Here is a tiny trained network, its code and every weight. The questions are about switching its units off for an input and a class, where a switched-off unit gives its printed mean instead of its output.

import numpy as np


def w(rows, s, z=0):
    codes = np.array(rows[::2]) - 128.0
    scale = np.full(codes.shape[1], s)
    scale[-1] = z or s
    return codes * scale


def f(y):
    return np.maximum(y, 0)


def log_softmax(a):
    a = a - a.max(-1, keepdims=True)
    return a - np.log(np.exp(a).sum(-1, keepdims=True))


def net(x, mask):
    res = np.array(x, float).reshape(1, 7) / 4 @ E
    y = f(res @ A[0][:, :-1].T + A[0][:, -1])
    res = res + np.where(mask, y, B[0][:, -1]) @ B[0][:, :-1]
    return log_softmax(res[-1] @ U[:, :-1].T + U[:, -1])


A, B = {}, {}
E = w([
[105,142,123,111,129,145,116,138,124,141,129,151],'x0',
[219,75,171,128,99,244,68,129,31,178,1,116],'x1',
[156,63,18,203,163,174,181,217,66,88,160,245],'x2',
[52,7,110,26,65,55,203,172,68,131,73,88],'x3',
[110,111,60,193,191,40,146,39,161,254,25,170],'x4',
[75,222,41,184,124,62,26,200,63,57,46,29],'x5',
[166,95,94,32,243,90,31,65,66,97,176,156],'x6',
],0.0044)
A[0] = w([
[89,184,65,154,121,93,58,160,91,79,63,85,70],'n1',
[123,155,205,63,92,176,116,172,106,55,196,96,141],'n2',
[209,130,163,160,116,212,71,121,68,163,69,111,121],'n3',
[110,174,228,30,87,107,89,62,175,166,106,41,211],'n4',
[165,180,149,192,163,161,69,98,161,105,148,151,36],'n5',
[94,195,84,162,132,64,76,191,81,101,67,96,65],'n6',
[72,45,112,48,98,83,176,141,72,145,93,105,88],'n7',
[175,82,212,83,102,164,189,64,174,175,171,175,135],'n8',
[165,168,115,213,159,176,108,124,133,96,151,196,138],'n9',
[136,129,169,109,107,180,125,198,105,47,186,83,104],'n10',
[103,141,152,179,60,135,169,163,158,141,108,117,96],'n11',
[88,176,132,180,56,143,185,171,160,160,89,109,139],'n12',
[194,199,163,181,164,150,91,91,157,126,153,122,102],'n13',
[168,75,201,92,115,146,174,69,171,164,158,160,103],'n14',
[136,154,222,92,113,124,120,56,165,144,116,53,191],'n15',
[99,45,135,60,109,78,165,167,95,120,83,101,97],'n16',
[142,101,80,46,206,72,56,76,70,123,160,132,182],'n17',
[177,61,44,183,151,198,199,218,45,91,169,210,253],'n18',
[163,206,157,135,128,146,87,80,159,137,138,123,153],'n19',
[151,148,180,112,97,174,113,200,100,59,203,120,106],'n20',
[80,161,143,176,81,118,183,153,173,125,146,130,186],'n21',
[135,81,187,89,145,167,181,72,137,172,160,195,85],'n22',
[104,45,111,59,93,82,167,143,91,117,86,106,98],'n23',
[84,173,112,165,59,171,179,168,140,146,87,138,183],'n24',
[127,143,165,90,108,186,128,199,114,58,180,103,100],'n25',
[108,186,78,171,114,112,86,144,88,80,71,70,49],'n26',
[32,187,78,156,139,41,140,134,206,88,211,127,106],'n27',
[155,101,96,44,182,106,61,96,66,81,165,173,210],'n28',
[188,197,140,190,154,148,96,108,154,132,176,127,98],'n29',
[189,69,181,98,122,171,208,103,157,175,166,194,63],'n30',
[69,52,123,46,98,67,159,165,88,127,93,115,79],'n31',
[153,166,129,205,166,165,73,69,153,159,171,139,52],'n32',
[166,80,164,164,94,193,85,125,63,161,60,98,130],'n33',
[102,118,131,180,78,157,182,191,157,120,113,110,183],'n34',
[179,197,137,187,164,175,67,103,164,108,136,143,69],'n35',
[104,136,74,173,174,82,139,78,135,210,72,134,67],'n36',
[96,186,203,67,98,114,74,59,167,164,107,41,162],'n37',
[127,121,95,53,221,77,58,91,72,94,190,140,216],'n38',
[204,85,168,140,87,212,68,145,64,169,3,123,120],'n39',
[140,115,94,167,164,76,151,86,153,216,75,153,60],'n40',
[119,117,78,128,153,77,153,72,145,186,62,156,89],'n41',
[160,71,175,125,130,172,205,91,190,175,168,178,40],'n42',
[143,138,175,62,93,164,127,167,120,57,183,101,76],'n43',
[103,111,97,173,171,94,124,91,155,205,66,141,64],'n44',
[76,158,122,172,66,158,189,171,162,154,103,110,110],'n45',
[111,121,164,186,70,139,182,150,138,167,141,108,125],'n46',
[122,179,90,166,120,109,69,172,96,95,50,76,71],'n47',
[60,174,94,157,144,37,167,126,214,85,248,126,150],'n48',
],0.0048,0.0024)
B[0] = w([
[67,166,185,83,218,178,142,160,102,47,119,112,200],'n1',
[149,160,131,166,75,72,151,78,68,119,53,217,207],'n2',
[194,118,116,45,131,82,160,164,167,186,165,146,198],'n3',
[78,64,28,195,130,57,63,161,142,161,102,138,247],'n4',
[91,193,108,136,74,184,217,120,129,169,193,64,167],'n5',
[72,165,182,76,202,185,141,151,92,53,108,98,198],'n6',
[94,179,100,148,48,205,205,121,148,160,201,43,201],'n7',
[43,159,122,98,207,146,106,160,100,56,95,119,210],'n8',
[76,146,70,138,67,143,165,155,158,179,166,74,186],'n9',
[163,175,133,160,84,64,154,63,62,110,53,211,195],'n10',
[170,81,201,150,142,168,65,100,154,111,152,113,171],'n11',
[160,62,203,154,141,176,65,97,176,121,128,125,194],'n12',
[94,165,95,133,72,161,188,139,128,162,168,76,182],'n13',
[58,156,121,112,211,152,132,160,96,55,102,111,190],'n14',
[84,81,63,167,147,68,91,173,135,142,94,146,214],'n15',
[104,171,95,132,65,195,194,113,145,191,179,60,194],'n16',
[176,77,209,189,113,212,65,87,200,132,135,99,208],'n17',
[59,68,25,206,143,56,54,178,153,182,84,132,255],'n18',
[94,144,59,143,84,153,144,144,142,157,151,86,182],'n19',
[140,173,123,156,83,75,152,72,64,122,49,196,195],'n20',
[175,67,160,130,136,140,75,139,181,141,130,149,188],'n21',
[64,171,130,114,195,162,119,162,108,56,95,99,186],'n22',
[103,184,94,134,55,204,189,130,145,179,202,66,194],'n23',
[159,58,172,172,145,155,66,98,184,116,130,122,193],'n24',
[163,174,132,155,75,59,141,54,58,107,53,196,189],'n25',
[66,166,165,72,205,169,142,157,75,61,103,99,186],'n26',
[208,116,178,23,162,84,151,191,162,176,142,162,214],'n27',
[177,59,176,192,102,183,60,95,190,146,123,119,211],'n28',
[117,185,88,113,74,179,187,137,128,170,175,71,178],'n29',
[32,170,132,92,216,154,122,170,61,47,86,95,192],'n30',
[98,185,122,138,44,208,208,111,157,176,198,60,198],'n31',
[111,192,112,117,69,173,198,114,133,155,178,85,173],'n32',
[206,98,147,41,153,56,152,205,174,173,158,154,196],'n33',
[145,89,163,170,134,155,57,104,170,128,110,130,192],'n34',
[99,180,103,122,79,183,188,129,124,169,174,73,179],'n35',
[177,193,174,138,74,101,174,32,49,80,71,211,183],'n36',
[61,86,39,202,153,52,75,168,129,141,94,143,226],'n37',
[176,50,199,169,103,199,45,90,214,133,122,116,219],'n38',
[217,98,148,2,150,30,157,205,172,196,167,171,219],'n39',
[150,189,176,144,78,92,180,51,34,91,64,212,181],'n40',
[146,194,152,162,70,124,167,64,70,86,81,193,181],'n41',
[58,153,144,85,220,172,134,169,78,51,112,108,185],'n42',
[153,182,133,164,67,81,167,62,60,100,59,196,183],'n43',
[169,202,175,151,80,88,171,44,49,91,58,201,178],'n44',
[167,81,196,166,144,179,71,94,174,107,143,109,181],'n45',
[150,82,186,152,155,169,77,110,171,110,133,118,173],'n46',
[78,166,164,62,219,161,147,170,88,61,120,92,192],'n47',
[232,104,146,15,147,57,147,191,187,196,144,179,226],'n48',
],0.0043,0.0059)
U = w([
[64,160,160,73,234,172,143,155,75,30,120,94,76],'0',
[170,170,156,159,65,80,169,35,49,103,90,197,90],'1',
[107,158,77,134,46,193,205,122,133,182,202,40,95],'2',
[216,105,153,13,154,66,144,186,158,181,157,149,107],'3',
[130,111,117,147,129,139,102,122,137,128,123,129,255],'4',
[170,70,208,190,131,189,51,84,167,116,140,103,97],'5',
[80,84,2,207,144,70,76,165,123,150,114,131,116],'6',
],0.0092,0.0064)

Each question gives the input, the list of numbers given to net, and the class t.
The units are the neurons (one row each of A and B). Each row of codes is followed by its name. A weight is (code - 128) times the scale printed after its matrix; where a second scale follows, it is the last column's (A, B and U).
mask holds one flag per neuron, in row order. A switched-off neuron (its flag False) gives its mean, the last column of its row in B, instead of its output. The means were averaged over made-up inputs and are rounded, as every weight is.
A unit's drop is (log p(t) with every unit on - log p(t) with that unit switched off) / (log p(t) with every unit on - log p(t) with every unit switched off).
The circuit of an input: a set's keep is (log p(t) with only the set's units on - log p(t) with every unit switched off) / (log p(t) with every unit on - log p(t) with every unit switched off). Starting from the 12 units with the biggest drops (on a tie, the unit counted first), units are removed one at a time, each time the one whose removal leaves the highest keep (on an exact tie, the one counted first), for as long as the keep stays at least 0.8.
circuit, biggest first: the units of the circuit, biggest drop first
top k neurons: the k neurons with the biggest drops, biggest first
input [0,8,1,-2,-3,-5,8], class 3: circuit, biggest first : [n39]
input [0,-4,-5,6,1,2,-2], class 2: circuit, biggest first : [n31; n7]
input [4,7,2,-3,-1,6,7], class 3: circuit, biggest first : [n39; n3]
input [-3,-4,-8,-1,4,-1,1], class 6: circuit, biggest first : [n4; n37]
input [-5,-8,-2,-4,2,5,-5], class 3: circuit, biggest first : [n48; n27]
input [-2,6,5,6,-6,0,4], class 1: circuit, biggest first : [n10; n25]
input [0,7,-4,-4,-3,2,2], class 3: circuit, biggest first : [n39; n3]
input [-6,-5,-8,4,-4,0,-5], class 6: circuit, biggest first : [n4; n37]
input [-1,-5,-4,-3,0,4,8], class 5: top 2 neurons : [n38; n17]
input [7,0,-8,6,-3,5,1], class 6: top 3 neurons : [n4; n37; n15]
input [-3,4,0,3,-1,2,-4], class 3: circuit, biggest first : [n39; n33]
input [-5,4,0,6,-4,-3,-2], class 2: circuit, biggest first : [n7; n23]
input [-4,-6,-6,-5,-2,2,5], class 3: top 4 neurons : [n48; n27; n18; n7]
input [8,6,7,-7,-8,-8,7], class 0: top neuron : [n30]
input [2,-4,-5,-3,1,6,2], class 0: top 3 neurons : [n1; n6; n18]
input [-4,5,-2,-7,8,-4,-4], class 1: top 3 neurons : [n40; n44; n36]
input [-6,7,-5,4,-4,3,0], class 3: top 2 neurons : [n39; n33]
input [4,0,7,3,-1,-7,5], class 0: circuit, biggest first : [n30; n22]
input [3,-2,-2,3,-6,-1,6], class 1: top 2 neurons : [n2; n43]
input [0,8,3,3,-6,8,-6], class 0: circuit, biggest first : [n47]
input [-3,-8,7,-7,0,5,-1], class 3: top 2 neurons : [n48; n27]
input [-6,0,8,2,8,-2,-2], class 1: top 2 neurons : [n40; n36]
input [5,-1,-8,-3,-5,7,2], class 6: top 2 neurons : [n4; n37]
input [-8,8,-2,4,-4,7,-7], class 3: top 3 neurons : [n39; n33; n3]
input [6,7,-3,2,-4,-3,1], class 3: top 2 neurons : [n39; n33]
